Below are the code and all the weights of a small trained network. Each question names an input and a class and asks about switching units off, where a switched-off unit gives its printed mean instead of its output.

import numpy as np


def w(rows, s, z=0):
    codes = np.array(rows[::2]) - 128.0
    scale = np.full(codes.shape[1], s)
    scale[-1] = z or s
    return codes * scale


def f(y):
    return np.maximum(y, 0)


def log_softmax(a):
    a = a - a.max(-1, keepdims=True)
    return a - np.log(np.exp(a).sum(-1, keepdims=True))


def net(x, mask):
    res = np.array(x, float).reshape(1, 7) / 4 @ E
    y = f(res @ A[0][:, :-1].T + A[0][:, -1])
    res = res + np.where(mask, y, B[0][:, -1]) @ B[0][:, :-1]
    return log_softmax(res[-1] @ U[:, :-1].T + U[:, -1])


A, B = {}, {}
E = w([
[143,61,133,183,72,74,54,114],'x0',
[211,138,157,198,73,196,170,96],'x1',
[98,49,111,111,50,180,157,5],'x2',
[82,153,187,117,165,203,101,135],'x3',
[134,81,201,93,139,46,225,132],'x4',
[69,136,38,93,79,178,139,162],'x5',
[133,198,92,97,21,85,116,112],'x6',
],0.011)
A[0] = w([
[85,71,140,234,202,178,96,85,179],'n0',
[200,146,232,171,117,98,200,11,138],'n1',
[135,206,114,121,227,185,189,121,253],'n2',
[254,94,76,203,93,162,178,121,131],'n3',
[96,164,174,154,96,107,85,167,241],'n4',
[40,124,55,67,111,87,107,54,94],'n5',
[103,99,207,38,165,94,174,130,221],'n6',
],0.0097,0.0027)
B[0] = w([
[118,35,163,98,96,123,18,176,209],'n0',
[176,152,213,232,97,105,173,158,250],'n1',
[2,132,184,65,144,139,125,200,220],'n2',
[186,188,139,30,5,94,187,252,221],'n3',
[142,213,116,220,122,33,43,93,181],'n4',
[204,88,53,184,160,244,196,160,194],'n5',
[32,67,97,210,178,41,138,38,228],'n6',
],0.0093,0.015)
U = w([
[177,39,90,163,104,190,166,94,138],'0',
[107,122,63,130,212,61,110,197,175],'1',
[95,65,149,186,144,92,191,48,147],'2',
[192,138,207,165,136,121,148,153,43],'3',
[47,134,169,104,162,165,166,149,175],'4',
[163,7,141,147,152,133,30,170,42],'5',
[140,230,75,191,133,120,31,129,255],'6',
[141,149,100,104,41,128,147,136,73],'7',
],0.011,0.0034)

Each question gives the input, the list of numbers given to net, and the class t.
The units are the neurons (one row each of A and B). Each row of codes is followed by its name. A weight is (code - 128) times the scale printed after its matrix; where a second scale follows, it is the last column's (A, B and U).
mask holds one flag per neuron, in row order. A switched-off neuron (its flag False) gives its mean, the last column of its row in B, instead of its output. The means were averaged over made-up inputs and are rounded, as every weight is.
A unit's drop is (log p(t) with every unit on - log p(t) with that unit switched off) / (log p(t) with every unit on - log p(t) with every unit switched off).
The circuit of an input: a set's keep is (log p(t) with only the set's units on - log p(t) with every unit switched off) / (log p(t) with every unit on - log p(t) with every unit switched off). Starting from all 7 units, units are removed one at a time, each time the one whose removal leaves the highest keep (on an exact tie, the one counted first), for as long as the keep stays at least 0.8.
circuit, biggest first: the units of the circuit, biggest drop first
unit that matters most: the unit with the biggest drop
k most important neurons: the k neurons with the biggest drops, biggest first
drop of u: that unit's drop, to one decimal
input [-1,0,-8,0,-6,-8,-5], class 5: unit that matters most => n0
input [-8,7,5,-3,1,8,-7], class 4: 2 most important neurons => [n2, n4]
input [-1,8,-5,1,1,8,-4], class 4: 2 most important neurons => [n2, n1]
input [7,0,1,-5,2,7,-1], class 0: 3 most important neurons => [n5, n2, n4]
input [-5,7,8,7,-1,4,-1], class 4: 2 most important neurons => [n2, n4]
input [2,3,-6,6,3,-3,-5], class 5: 2 most important neurons => [n0, n3]
input [-1,-5,0,-2,1,-1,8], class 6: circuit, biggest first => [n3, n2]
input [-1,5,5,0,-8,6,-2], class 7: 2 most important neurons => [n3, n6]
input [6,4,-7,7,2,-5,3], class 6: 2 most important neurons => [n4, n3]
input [-2,1,-5,6,2,-8,2], class 2: circuit, biggest first => [n6, n3]
input [-2,-7,-6,8,-7,1,-7], class 5: 4 most important neurons => [n0, n3, n4, n6]
input [-2,-6,8,3,-1,-4,-3], class 5: 3 most important neurons => [n0, n1, n5]
input [8,-3,-7,0,6,2,6], class 6: 2 most important neurons => [n4, n2]
input [4,3,5,-1,3,5,-7], class 5: 2 most important neurons => [n0, n5]
input [8,1,-1,8,1,5,3], class 6: circuit, biggest first => [n4]
input [-1,-7,8,6,3,1,-5], class 2: 2 most important neurons => [n6, n3]
input [-4,3,-3,-4,5,-1,-6], class 2: 3 most important neurons => [n6, n1, n0]
input [0,-5,5,-5,-1,-7,6], class 0: drop of n5 => 0.6
input [-3,-2,3,3,4,-8,3], class 2: drop of n6 => 0.5
input [6,-3,-4,3,6,-4,0], class 2: drop of n6 => 0.2
input [-4,3,-4,-1,5,2,-6], class 4: drop of n2 => 1.1
